Here is a tiny trained network, its code and every weight. The questions are about switching its units off for an input and a class, where a switched-off unit gives its printed mean instead of its output.

import numpy as np


def w(rows, s, z=0):
    codes = np.array(rows[::2]) - 128.0
    scale = np.full(codes.shape[1], s)
    scale[-1] = z or s
    return codes * scale


def norm(h):
    return h / np.sqrt((h * h).mean(-1, keepdims=True) + 1e-5)


def f(y):
    return np.maximum(y, 0)


def log_softmax(a):
    a = a - a.max(-1, keepdims=True)
    return a - np.log(np.exp(a).sum(-1, keepdims=True))


def net(x, mask):
    res = np.array(x, float).reshape(1, 4) / 4 @ E
    u = 0
    for l in range(4):
        y = f(norm(res) @ A[l][:, :-1].T + A[l][:, -1])
        res = res + np.where(mask[u : u + 6], y, B[l][:, -1]) @ B[l][:, :-1]
        u += 6
    return log_softmax(norm(res)[-1] @ U[:, :-1].T + U[:, -1])


A, B = {}, {}
E = w([
[120,63,116,254,71,148],'x0',
[38,146,207,114,155,107],'x1',
[76,181,62,129,77,221],'x2',
[171,207,168,162,80,42],'x3',
],0.005)
A[0] = w([
[79,132,130,60,111,212,3],'0.n0',
[130,51,96,84,162,165,130],'0.n1',
[50,205,186,113,117,175,101],'0.n2',
[39,111,115,189,114,155,118],'0.n3',
[148,234,254,149,189,160,91],'0.n4',
[171,151,65,169,121,176,157],'0.n5',
],0.0065,0.0023)
B[0] = w([
[192,155,202,88,142,61,222],'0.n0',
[141,206,255,159,65,146,249],'0.n1',
[132,104,83,163,82,126,249],'0.n2',
[57,107,125,190,101,102,250],'0.n3',
[152,93,159,151,144,176,245],'0.n4',
[77,22,69,56,118,156,252],'0.n5',
],0.0071,0.0029)
A[1] = w([
[123,254,156,61,166,76,67],'1.n0',
[164,82,151,165,134,114,149],'1.n1',
[69,160,135,56,140,210,2],'1.n2',
[90,212,94,153,66,124,206],'1.n3',
[131,133,145,131,191,92,215],'1.n4',
[94,119,96,194,115,141,113],'1.n5',
],0.0065,0.00091)
B[1] = w([
[118,162,135,125,205,86,253],'1.n0',
[122,164,109,95,197,110,215],'1.n1',
[124,206,194,77,157,153,214],'1.n2',
[151,122,103,99,191,200,213],'1.n3',
[182,184,161,235,37,182,196],'1.n4',
[113,117,133,237,146,254,221],'1.n5',
],0.0073,0.0033)
A[2] = w([
[56,144,99,159,80,180,212],'2.n0',
[157,76,76,126,173,179,253],'2.n1',
[23,112,140,152,33,176,254],'2.n2',
[106,19,93,254,76,177,224],'2.n3',
[191,156,124,240,53,66,173],'2.n4',
[168,171,71,57,103,150,39],'2.n5',
],0.0065,0.00084)
B[2] = w([
[65,108,144,119,156,196,189],'2.n0',
[167,163,200,108,70,127,171],'2.n1',
[100,11,52,72,225,133,206],'2.n2',
[97,138,179,106,156,164,253],'2.n3',
[95,136,115,86,74,152,187],'2.n4',
[133,2,128,166,187,36,157],'2.n5',
],0.0072)
A[3] = w([
[125,213,202,128,125,180,254],'3.n0',
[160,77,221,79,84,206,171],'3.n1',
[178,129,51,37,83,143,107],'3.n2',
[93,77,88,52,158,106,104],'3.n3',
[119,150,254,121,122,133,230],'3.n4',
[161,174,40,56,122,125,77],'3.n5',
],0.0065,0.0015)
B[3] = w([
[201,187,195,29,88,87,233],'3.n0',
[157,254,129,183,223,54,245],'3.n1',
[108,165,108,157,64,200,149],'3.n2',
[78,126,162,222,132,139,172],'3.n3',
[208,202,107,24,117,128,254],'3.n4',
[62,109,123,191,163,184,143],'3.n5',
],0.0058,0.0066)
U = w([
[52,115,142,151,192,247,227],'0',
[117,104,70,137,146,67,2],'1',
[135,132,86,178,71,142,15],'2',
[178,225,192,65,156,117,203],'3',
],0.014,0.0035)

Each question gives the input, the list of numbers given to net, and the class t.
The units are the neurons (one row each of A and B). Each row of codes is followed by its name. A weight is (code - 128) times the scale printed after its matrix; where a second scale follows, it is the last column's (A, B and U).
mask holds one flag per neuron, layer by layer. A switched-off neuron (its flag False) gives its mean, the last column of its row in B, instead of its output. The means were averaged over made-up inputs and are rounded, as every weight is.
A unit's drop is (log p(t) with every unit on - log p(t) with that unit switched off) / (log p(t) with every unit on - log p(t) with every unit switched off).
The circuit of an input: a set's keep is (log p(t) with only the set's units on - log p(t) with every unit switched off) / (log p(t) with every unit on - log p(t) with every unit switched off). Starting from the 12 units with the biggest drops (on a tie, the unit counted first), units are removed one at a time, each time the one whose removal leaves the highest keep (on an exact tie, the one counted first), for as long as the keep stays at least 0.8.
units of the circuit, in order: the units of the circuit, biggest drop first
k most important neurons: the k neurons with the biggest drops, biggest first
k most important neurons of layer l: the k neurons of layer l with the biggest drops, biggest first
drop of u: that unit's drop, to one decimal
input [-3,-5,4,-5], class 3: 2 most important neurons of layer 0	[0.n0 0.n1]
input [2,2,4,8], class 0: most important neuron of layer 0	[0.n0]
input [-2,6,7,2], class 0: units of the circuit, in order	[0.n2 2.n2]
input [-2,5,6,-5], class 3: 2 most important neurons of layer 0	[0.n0 0.n5]
input [-3,-3,5,-7], class 3: units of the circuit, in order	[0.n0 0.n1]
input [-3,-6,-3,4], class 2: 3 most important neurons of layer 2	[2.n3 2.n4 2.n2]
input [-4,-4,1,1], class 0: 2 most important neurons of layer 2	[2.n3 2.n5]
input [-3,-8,5,5], class 2: 3 most important neurons	[2.n3 0.n3 1.n5]
input [0,-3,-3,1], class 2: 4 most important neurons	[2.n3 1.n5 0.n4 1.n3]
input [-7,-5,3,2], class 0: 2 most important neurons of layer 2	[2.n5 2.n3]
input [-1,-7,0,-8], class 3: 2 most important neurons of layer 0	[0.n1 0.n3]
input [-4,-8,-3,7], class 1: 2 most important neurons of layer 3	[3.n0 3.n4]
input [-4,-3,6,3], class 0: drop of 2.n5	0.2
input [1,-6,-1,8], class 2: drop of 2.n4	0.1
input [1,2,8,6], class 0: drop of 0.n5	0.0
